[[  9.6   1.2  19.0   7.7]
 [ 10.3   2.9   5.0  -0.6]
 [ 37.1 -54.8  37.5  40.9]
 [ -5.7   0.2 -11.1 -16.6]
 [  1.0  44.5  32.0   6.7]
 [-10.8 -41.2 -45.6  -8.1]
 [  3.2  21.0  30.9   4.6]
 [ -5.2  -8.0 -18.4   2.2]]
->
[[ 37.1 -54.8  37.5  40.9]
 [-10.8 -41.2 -45.6  -8.1]
 [ -5.2  -8.0 -18.4   2.2]
 [ -5.7   0.2 -11.1 -16.6]
 [  9.6   1.2  19.0   7.7]
 [ 10.3   2.9   5.0  -0.6]
 [  3.2  21.0  30.9   4.6]
 [  1.0  44.5  32.0   6.7]]

[[ 10.7 -26.9  -4.6 -33.1  14.4  -2.1 -10.9  18.8   1.7 -21.1  11.9  23.4
  -12.1]
 [ -4.5   9.5  -1.6   9.2 -18.0   8.2  10.1  32.8  -6.2  23.7  -2.1  18.0
   -2.6]
 [ -1.3   6.7   6.4  -3.6  13.7   2.8  -1.9   6.3 -23.4  11.8   8.9  -2.5
    3.4]
 [-12.2   1.2 -21.5  31.5  34.9  -0.9  55.5  -0.6  32.3  19.1 -27.3  29.9
  -18.8]
 [-24.1   8.1   2.1  28.2  23.1  -0.5  61.4   1.5  10.3  16.4 -29.6  22.6
  -19.9]]
->
[[ 10.7 -26.9  -4.6 -33.1  14.4  -2.1 -10.9  18.8   1.7 -21.1  11.9  23.4
  -12.1]
 [-12.2   1.2 -21.5  31.5  34.9  -0.9  55.5  -0.6  32.3  19.1 -27.3  29.9
  -18.8]
 [ -1.3   6.7   6.4  -3.6  13.7   2.8  -1.9   6.3 -23.4  11.8   8.9  -2.5
    3.4]
 [-24.1   8.1   2.1  28.2  23.1  -0.5  61.4   1.5  10.3  16.4 -29.6  22.6
  -19.9]
 [ -4.5   9.5  -1.6   9.2 -18.0   8.2  10.1  32.8  -6.2  23.7  -2.1  18.0
   -2.6]]

[[-47.7  25.2 -13.1  12.1   5.8]
 [ 34.5 -17.3  10.1  -8.9  -4.1]]
->
[[ 34.5 -17.3  10.1  -8.9  -4.1]
 [-47.7  25.2 -13.1  12.1   5.8]]

[[-10.6 -23.3 -37.6   2.3  38.2]
 [ 11.8  44.5  57.6   3.3 -61.2]
 [ 12.4  -7.1 -25.1 -19.5  -1.6]
 [ 15.8  10.8  11.1 -15.2 -28.2]
 [ 10.4  52.2  66.3   7.6 -67.6]
 [-26.2 -40.6 -24.4  18.8  64.7]
 [ 12.9  -5.9 -23.6 -19.9  -3.1]
 [  9.5  -9.7 -31.8 -17.7   5.0]]
->
[[-26.2 -40.6 -24.4  18.8  64.7]
 [-10.6 -23.3 -37.6   2.3  38.2]
 [  9.5  -9.7 -31.8 -17.7   5.0]
 [ 12.4  -7.1 -25.1 -19.5  -1.6]
 [ 12.9  -5.9 -23.6 -19.9  -3.1]
 [ 15.8  10.8  11.1 -15.2 -28.2]
 [ 11.8  44.5  57.6   3.3 -61.2]
 [ 10.4  52.2  66.3   7.6 -67.6]]

[[ 47.1  23.8 -40.1   5.8]
 [ 16.0  -0.3 -27.0  10.5]
 [ 18.3  48.2 -21.1 -22.0]
 [  7.6 -42.8  -4.5  53.8]
 [-12.3 -44.5   7.0  25.7]
 [ 10.3  44.8 -13.0 -22.6]
 [ 16.8  46.1 -19.3 -23.4]
 [ 14.7  44.7 -13.7 -15.7]]
->
[[-12.3 -44.5   7.0  25.7]
 [  7.6 -42.8  -4.5  53.8]
 [ 16.0  -0.3 -27.0  10.5]
 [ 47.1  23.8 -40.1   5.8]
 [ 14.7  44.7 -13.7 -15.7]
 [ 10.3  44.8 -13.0 -22.6]
 [ 16.8  46.1 -19.3 -23.4]
 [ 18.3  48.2 -21.1 -22.0]]

[[-25.0 -10.4   1.6  49.6  38.1 -43.0 -59.0 -43.1]
 [-41.6  10.8   7.0  17.9 -18.1   2.9  -9.5 -31.1]
 [-18.9  33.2   7.3  10.9 -18.4  21.8  12.3   3.8]
 [ 28.1 -31.6 -54.1 -45.2  22.7 -27.5  20.1  -7.7]
 [-42.8   9.7  10.5  35.0  -6.8   0.2 -22.1 -34.0]
 [-38.6  18.9  22.2  24.6 -19.1   8.2  -6.7 -15.7]
 [ 17.0  17.4 -29.4 -40.0 -22.9  27.2  30.7  35.9]
 [  1.8  -4.0 -23.0  23.4  27.8 -30.8 -34.4 -33.2]]
->
[[ 28.1 -31.6 -54.1 -45.2  22.7 -27.5  20.1  -7.7]
 [-25.0 -10.4   1.6  49.6  38.1 -43.0 -59.0 -43.1]
 [  1.8  -4.0 -23.0  23.4  27.8 -30.8 -34.4 -33.2]
 [-42.8   9.7  10.5  35.0  -6.8   0.2 -22.1 -34.0]
 [-41.6  10.8   7.0  17.9 -18.1   2.9  -9.5 -31.1]
 [ 17.0  17.4 -29.4 -40.0 -22.9  27.2  30.7  35.9]
 [-38.6  18.9  22.2  24.6 -19.1   8.2  -6.7 -15.7]
 [-18.9  33.2   7.3  10.9 -18.4  21.8  12.3   3.8]]

[[ 44.2 -45.6 -59.6 -50.0  55.5  50.0  56.3 -60.5 -33.7]
 [ -1.3 -14.7 -19.6  58.6 -15.5  50.7 -40.4  -8.6  18.6]
 [ -1.6   1.1   9.4  -0.1   6.0  -9.6  -4.0  -1.5   0.3]
 [  8.0 -15.2   5.3   1.1  -6.8   3.0  -8.4   9.9 -11.4]
 [-15.0   3.6  -1.8   1.1   5.3  -0.3  -2.4 -14.6   4.3]]
->
[[ 44.2 -45.6 -59.6 -50.0  55.5  50.0  56.3 -60.5 -33.7]
 [  8.0 -15.2   5.3   1.1  -6.8   3.0  -8.4   9.9 -11.4]
 [ -1.3 -14.7 -19.6  58.6 -15.5  50.7 -40.4  -8.6  18.6]
 [ -1.6   1.1   9.4  -0.1   6.0  -9.6  -4.0  -1.5   0.3]
 [-15.0   3.6  -1.8   1.1   5.3  -0.3  -2.4 -14.6   4.3]]
